Here is a tiny trained network, its code and every weight. The questions are about switching its units off for an input and a target symbol, where a switched-off unit gives its printed mean instead of its output.

import numpy as np


def w(rows, s, z=0):
    codes = np.array(rows[::2]) - 128.0
    scale = np.full(codes.shape[1], s)
    scale[-1] = z or s
    return codes * scale


def norm(h):
    return h / np.sqrt((h * h).mean(-1, keepdims=True) + 1e-5)


def f(y):
    return np.maximum(y, 0)


def softmax(a):
    e = np.exp(a - a.max(-1, keepdims=True))
    return e / e.sum(-1, keepdims=True)


def log_softmax(a):
    a = a - a.max(-1, keepdims=True)
    return a - np.log(np.exp(a).sum(-1, keepdims=True))


def net(x, mask):
    ids = ['ΛΠΣαβδεμτφ'.index(c) for c in x.split()]
    T = len(ids)
    res = E[ids] + P[:T]
    u = 0
    for l in range(2):
        q, k, v = (norm(res) @ M[l].T for M in (Q, K, V))
        z = softmax(np.where(np.tri(T) > 0, q @ k.T / 3**0.5, -1e9)) @ v
        res = res + np.where(mask[u], z, O[l][:, -1]) @ O[l][:, :-1]
        u += 1
        y = f(norm(res) @ A[l][:, :-1].T + A[l][:, -1])
        res = res + np.where(mask[u : u + 8], y, B[l][:, -1]) @ B[l][:, :-1]
        u += 8
    return log_softmax(norm(res)[-1] @ U[:, :-1].T + U[:, -1])


Q, K, V, O, A, B = {}, {}, {}, {}, {}, {}
E = w([
[91,104,105,103],'Λ',
[96,245,142,201],'Π',
[108,189,74,161],'Σ',
[96,227,140,229],'α',
[144,63,167,109],'β',
[142,120,96,128],'δ',
[116,72,162,138],'ε',
[172,166,142,135],'μ',
[165,68,168,116],'τ',
[155,74,164,120],'φ',
],0.012)
P = w([
[190,121,141,252],'0',
[248,151,157,89],'1',
[191,90,149,172],'2',
[173,91,139,176],'3',
[186,133,154,99],'4',
[181,136,154,107],'5',
[158,106,140,149],'6',
[170,128,153,129],'7',
[164,128,149,136],'8',
[162,131,151,139],'9',
[157,131,151,144],'10',
[157,136,153,142],'11',
[156,141,153,144],'12',
[152,141,151,146],'13',
],0.0038)
Q[0] = w([
[31,109,83,32],'0.h0',
[127,70,118,198],'0.h0',
[191,6,115,73],'0.h0',
],0.0028)
K[0] = w([
[55,152,85,50],'0.h0',
[174,66,171,2],'0.h0',
[135,49,153,229],'0.h0',
],0.0044)
V[0] = w([
[251,120,124,189],'0.h0',
[100,62,32,69],'0.h0',
[186,92,104,106],'0.h0',
],0.0031)
O[0] = w([
[188,48,138,6,230],'0.h0',
[129,204,252,138,253],'0.h0',
[228,144,153,132,206],'0.h0',
],0.0039,0.00056)
A[0] = w([
[125,101,133,255,253],'0.n0',
[232,114,106,155,118],'0.n1',
[68,158,118,115,65],'0.n2',
[17,100,123,152,23],'0.n3',
[174,61,56,90,225],'0.n4',
[135,79,158,159,120],'0.n5',
[114,84,105,183,208],'0.n6',
[58,142,163,114,119],'0.n7',
],0.0069,0.0011)
B[0] = w([
[153,181,118,68,248],'0.n0',
[56,88,174,128,213],'0.n1',
[98,97,94,177,196],'0.n2',
[132,125,168,135,234],'0.n3',
[147,253,156,93,253],'0.n4',
[72,124,32,81,194],'0.n5',
[175,177,129,95,190],'0.n6',
[121,33,154,194,201],'0.n7',
],0.0055,0.003)
Q[1] = w([
[96,80,43,161],'1.h0',
[105,44,170,116],'1.h0',
[160,94,134,2],'1.h0',
],0.0055)
K[1] = w([
[157,68,76,121],'1.h0',
[136,158,152,181],'1.h0',
[3,152,140,141],'1.h0',
],0.0074)
V[1] = w([
[253,130,235,237],'1.h0',
[147,122,12,180],'1.h0',
[67,33,27,149],'1.h0',
],0.0036)
O[1] = w([
[146,1,82,199,121],'1.h0',
[231,90,92,130,54],'1.h0',
[127,230,132,94,5],'1.h0',
],0.0048,0.0029)
A[1] = w([
[204,134,48,170,179],'1.n0',
[98,211,96,110,157],'1.n1',
[147,38,143,107,122],'1.n2',
[100,107,125,253,84],'1.n3',
[99,129,232,123,5],'1.n4',
[134,157,127,222,88],'1.n5',
[104,175,107,46,156],'1.n6',
[192,186,179,216,184],'1.n7',
],0.0063,0.0014)
B[1] = w([
[112,90,163,172,181],'1.n0',
[100,77,133,163,253],'1.n1',
[164,123,76,145,245],'1.n2',
[154,197,164,169,225],'1.n3',
[115,123,64,69,243],'1.n4',
[109,162,96,2,213],'1.n5',
[188,169,157,159,217],'1.n6',
[142,28,169,17,239],'1.n7',
],0.0059,0.003)
U = w([
[95,164,137,28,253],'Λ',
[161,112,91,144,82],'Π',
[201,148,56,116,175],'Σ',
[164,115,112,163,65],'α',
[46,100,100,61,123],'β',
[49,48,201,214,171],'δ',
[207,244,202,72,106],'ε',
[156,108,129,165,44],'μ',
[158,110,145,162,133],'τ',
[148,122,124,137,3],'φ',
],0.011,0.0039)

Each question gives the input, a string of symbols that net reads in full, and the target symbol t.
The units are the heads (3 rows each of Q, K, V and O) and the neurons (one row each of A and B). Each row of codes is followed by its name. A weight is (code - 128) times the scale printed after its matrix; where a second scale follows, it is the last column's (O, A, B and U).
mask holds one flag per unit, layer by layer, with each layer's heads first. A switched-off unit (its flag False) gives its mean, the last column of its rows in O or B, instead of its output. The means were averaged over made-up inputs and are rounded, as every weight is.
A unit's drop is (log p(t) with every unit on - log p(t) with that unit switched off) / (log p(t) with every unit on - log p(t) with every unit switched off).
The circuit of an input: a set's keep is (log p(t) with only the set's units on - log p(t) with every unit switched off) / (log p(t) with every unit on - log p(t) with every unit switched off). Starting from the 12 units with the biggest drops (on a tie, the unit counted first), units are removed one at a time, each time the one whose removal leaves the highest keep (on an exact tie, the one counted first), for as long as the keep stays at least 0.8.
units of the circuit, in order: the units of the circuit, biggest drop first
unit that matters most: the unit with the biggest drop
k most important neurons: the k neurons with the biggest drops, biggest first
top k neurons in layer l: the k neurons of layer l with the biggest drops, biggest first
drop of u: that unit's drop, to one decimal
input ε β δ τ Λ ε, target Λ: units of the circuit, in order -> (0.n5, 1.h0)
input Σ β Π δ, target ε: units of the circuit, in order -> (0.n4)
input Σ φ μ β Λ, target ε: units of the circuit, in order -> (1.n6, 0.n4)
input Λ τ Π α, target ε: 2 most important neurons -> (1.n5, 1.n3)
input Σ Λ Λ β, target Λ: units of the circuit, in order -> (0.n5, 1.h0, 0.h0)
input Λ Λ Λ β, target Λ: units of the circuit, in order -> (0.n5, 1.h0)
input Λ Λ Λ β Λ Λ τ, target Λ: units of the circuit, in order -> (1.h0, 0.n5)
input β φ τ Λ μ, target Λ: units of the circuit, in order -> (0.n1, 1.n7)
input τ Λ Λ Σ, target Λ: top 3 neurons in layer 1 -> (1.n5, 1.n7, 1.n2)
input Λ β Σ, target β: 2 most important neurons -> (1.n5, 1.n1)
input Λ Π δ β Π, target Λ: 2 most important neurons -> (1.n5, 1.n7)
input ε Λ Λ τ, target Λ: top 3 neurons in layer 0 -> (0.n5, 0.n7, 0.n1)
input Λ Λ Λ Σ, target Λ: top 4 neurons in layer 1 -> (1.n5, 1.n7, 1.n1, 1.n2)
input τ Λ Λ τ δ τ ε Λ τ ε, target β: unit that matters most -> 0.n4
input Π Π α τ Σ β Λ Σ ε, target Σ: top 2 neurons in layer 1 -> (1.n2, 1.n7)
input τ Π Λ δ Π, target Λ: top 3 neurons in layer 1 -> (1.n5, 1.n7, 1.n6)
input Π Λ Π α, target ε: drop of 1.n3 -> 0.3
input α Σ Λ α Σ Σ ε, target Σ: drop of 0.h0 -> 0.1
input β β β β Λ Λ Λ Σ Σ Λ ε, target Λ: drop of 1.h0 -> 0.6
input Λ ε Λ δ, target ε: unit that matters most -> 1.n6
